Below are the code and all the weights of a small trained network. Each question names an input and a target symbol and asks about switching units off, where a switched-off unit gives its printed mean instead of its output.

import numpy as np


def w(rows, s, z=0):
    codes = np.array(rows[::2]) - 128.0
    scale = np.full(codes.shape[1], s)
    scale[-1] = z or s
    return codes * scale


def norm(h):
    return h / np.sqrt((h * h).mean(-1, keepdims=True) + 1e-5)


def f(y):
    return np.maximum(y, 0)


def softmax(a):
    e = np.exp(a - a.max(-1, keepdims=True))
    return e / e.sum(-1, keepdims=True)


def log_softmax(a):
    a = a - a.max(-1, keepdims=True)
    return a - np.log(np.exp(a).sum(-1, keepdims=True))


def net(x, mask):
    ids = ['αβεζηθξπτ'.index(c) for c in x.split()]
    T = len(ids)
    res = E[ids] + P[:T]
    r = norm(res)
    for j in range(3):
        rows = slice(2 * j, 2 * j + 2)
        q, k, v = (r @ M[0][rows].T for M in (Q, K, V))
        z = softmax(np.where(np.tri(T) > 0, q @ k.T / 2**0.5, -1e9)) @ v
        o = O[0][rows]
        res = res + np.where(mask[j], z, o[:, -1]) @ o[:, :-1]
    y = f(norm(res) @ A[0][:, :-1].T + A[0][:, -1])
    res = res + np.where(mask[3:11], y, B[0][:, -1]) @ B[0][:, :-1]
    return log_softmax(norm(res)[-1] @ U[:, :-1].T + U[:, -1])


Q, K, V, O, A, B = {}, {}, {}, {}, {}, {}
E = w([
[124,139,234,225,105,170,178,153,50,80,151,177],'α',
[195,248,76,159,186,147,142,185,117,152,165,175],'β',
[86,125,97,110,58,235,136,148,104,113,206,103],'ε',
[153,211,97,182,14,144,59,153,14,186,102,78],'ζ',
[101,177,109,230,81,21,150,133,128,171,27,150],'η',
[92,69,118,115,93,81,137,242,189,96,199,59],'θ',
[147,75,117,64,88,85,206,165,22,154,152,158],'ξ',
[197,154,199,117,111,103,161,85,112,128,238,76],'π',
[68,75,125,210,102,136,143,41,152,171,99,30],'τ',
],0.014)
P = w([
[187,115,4,180,143,89,81,83,76,19,142,140],'0',
[171,95,115,167,105,129,126,115,64,35,138,102],'1',
[130,134,113,123,125,121,145,98,81,69,118,90],'2',
[121,136,126,121,131,116,130,106,89,90,114,101],'3',
[132,115,137,126,137,119,134,126,104,110,121,90],'4',
[119,136,132,124,122,123,129,116,114,122,121,106],'5',
[110,141,131,123,119,119,135,105,119,138,125,111],'6',
[117,130,143,125,116,127,128,128,132,144,126,111],'7',
[108,134,148,119,113,122,133,130,138,152,135,113],'8',
[114,125,156,122,107,130,134,139,150,164,141,113],'9',
[105,129,155,117,90,127,136,138,162,175,144,119],'10',
[96,134,160,119,86,128,135,141,171,188,146,127],'11',
[100,120,174,124,82,126,139,162,183,200,150,118],'12',
[89,140,187,121,83,132,117,126,180,206,150,130],'13',
],0.012)
Q[0] = w([
[122,78,65,93,153,187,126,67,97,47,52,127],'h1',
[70,134,111,178,151,239,119,107,191,137,142,120],'h1',
[131,153,83,212,76,143,103,209,154,139,116,160],'h2',
[192,137,127,120,135,117,190,121,122,183,255,169],'h2',
[114,40,118,11,120,96,121,120,72,112,45,174],'h3',
[147,185,101,130,164,115,166,217,123,208,185,225],'h3',
],0.0062)
K[0] = w([
[172,171,101,141,156,107,123,107,77,3,123,60],'h1',
[154,146,120,149,116,43,130,137,94,161,222,106],'h1',
[134,109,230,71,96,112,199,86,157,191,169,132],'h2',
[82,108,164,163,92,147,148,172,204,235,133,145],'h2',
[195,76,32,121,160,81,110,104,27,9,116,114],'h3',
[97,133,185,90,117,117,144,174,98,229,133,129],'h3',
],0.0071)
V[0] = w([
[166,163,112,79,120,254,176,85,121,85,176,148],'h1',
[143,170,136,71,213,150,51,101,163,155,96,175],'h1',
[163,117,160,134,161,59,100,104,72,138,135,187],'h2',
[168,65,98,68,122,57,61,63,144,138,150,139],'h2',
[126,195,150,233,214,221,64,133,237,89,102,154],'h3',
[76,107,229,174,102,113,131,79,145,95,120,90],'h3',
],0.0066)
O[0] = w([
[158,99,139,113,116,194,101,125,148,158,207,143,209],'h1',
[253,166,74,118,178,181,164,203,200,163,114,77,2],'h1',
[215,107,180,125,91,97,210,132,97,121,103,192,145],'h2',
[222,84,2,61,152,73,148,27,133,89,157,115,73],'h2',
[198,61,70,166,208,98,130,46,160,90,87,183,81],'h3',
[222,198,93,217,109,147,216,119,126,79,187,116,30],'h3',
],0.0072,0.0056)
A[0] = w([
[86,136,183,118,78,119,140,126,76,70,181,179,178],'n1',
[137,185,86,117,124,118,73,199,132,150,131,126,219],'n2',
[120,158,147,168,79,175,168,163,155,137,94,2,113],'n3',
[140,198,153,123,92,49,172,136,156,106,34,126,67],'n4',
[91,74,152,108,97,181,128,163,84,175,135,137,143],'n5',
[133,135,127,164,139,66,109,91,66,111,136,181,107],'n6',
[76,203,98,119,49,114,98,137,108,114,148,109,159],'n7',
[136,105,177,53,224,143,130,128,148,123,55,164,5],'n8',
],0.0083,0.0024)
B[0] = w([
[162,98,105,169,181,86,131,120,181,176,127,171,254],'n1',
[126,88,189,133,86,108,211,98,111,103,134,45,201],'n2',
[137,140,211,65,124,178,127,118,201,230,82,154,166],'n3',
[161,255,35,165,39,35,20,120,158,157,199,172,138],'n4',
[200,148,6,149,130,151,108,49,112,100,99,150,217],'n5',
[156,122,164,80,121,134,97,119,168,189,74,126,171],'n6',
[120,68,125,169,94,148,143,229,215,181,125,76,222],'n7',
[155,156,192,84,69,217,84,234,96,199,40,55,152],'n8',
],0.0072,0.011)
U = w([
[85,128,154,175,141,151,170,144,89,101,103,210,58],'α',
[131,115,182,44,169,152,81,165,155,190,71,168,96],'β',
[79,138,54,146,158,208,109,134,120,155,171,121,2],'ε',
[128,151,195,132,66,177,123,163,106,170,108,82,251],'ζ',
[85,200,119,117,83,85,111,121,126,110,80,155,18],'η',
[54,62,168,97,154,92,121,181,175,57,106,95,119],'θ',
[161,2,61,170,115,71,111,101,139,202,81,174,183],'ξ',
[154,135,159,79,86,118,166,100,128,128,193,110,73],'π',
[47,111,131,139,151,129,184,41,119,122,61,55,143],'τ',
],0.0078,0.0023)

Each question gives the input, a string of symbols that net reads in full, and the target symbol t.
The units are the heads (2 rows each of Q, K, V and O) and the neurons (one row each of A and B). Each row of codes is followed by its name. A weight is (code - 128) times the scale printed after its matrix; where a second scale follows, it is the last column's (O, A, B and U).
mask holds one flag per unit, heads first, then neurons. A switched-off unit (its flag False) gives its mean, the last column of its rows in O or B, instead of its output. The means were averaged over made-up inputs and are rounded, as every weight is.
A unit's drop is (log p(t) with every unit on - log p(t) with that unit switched off) / (log p(t) with every unit on - log p(t) with every unit switched off).
The circuit of an input: a set's keep is (log p(t) with only the set's units on - log p(t) with every unit switched off) / (log p(t) with every unit on - log p(t) with every unit switched off). Starting from all 11 units, units are removed one at a time, each time the one whose removal leaves the highest keep (on an exact tie, the one counted first), for as long as the keep stays at least 0.8.
circuit, biggest first: the units of the circuit, biggest drop first
unit that matters most: the unit with the biggest drop
k most important neurons: the k neurons with the biggest drops, biggest first
heads that matter: for each layer, one digit per head in row order, 1 if its drop is at least 0.15 and else 0, layers parted by /
drop when u is switched off: that unit's drop, to one decimal
input β β ζ, target ξ: heads that matter	001
input τ β β, target β: heads that matter	001
input β ε β β α β, target α: heads that matter	011
input π β β π α β β π ε, target ξ: 3 most important neurons	[n5; n1; n8]
input ξ π β β β ζ β, target ζ: circuit, biggest first	[h1; n2; n1]
input β α π β β β ε ε β, target ε: heads that matter	111
input β θ ξ β β ζ β, target ζ: circuit, biggest first	[n2; h1; n1]
input π ξ τ β π θ τ β β ε, target ε: heads that matter	010
input ξ π θ π π θ π β π β, target π: unit that matters most	h2
input π ξ ε β, target ξ: 2 most important neurons	[n3; n8]
input β ε β ε β ε β β π β β β α, target α: 3 most important neurons	[n7; n6; n8]
input π τ β θ ε, target ε: 4 most important neurons	[n5; n2; n6; n8]
input ξ β β π π π η, target η: heads that matter	100
input β π β α, target ξ: heads that matter	000
input ξ α η, target η: circuit, biggest first	[n4]
input ξ β β ζ, target ξ: 2 most important neurons	[n5; n8]
input β β π β α, target ξ: 2 most important neurons	[n1; n5]
input β π θ, target ξ: 2 most important neurons	[n1; n2]
input τ α α β π, target ξ: 3 most important neurons	[n1; n2; n8]
input θ β β, target β: drop when h3 is switched off	2.0
input β θ π ε θ β β π β β ε α α, target α: drop when n7 is switched off	0.2
input β ε ξ ξ ε ε ε η β β ε β ξ, target ζ: drop when h3 is switched off	3.5
input π τ β ξ π π π π π ξ β π β, target π: drop when n5 is switched off	-0.1
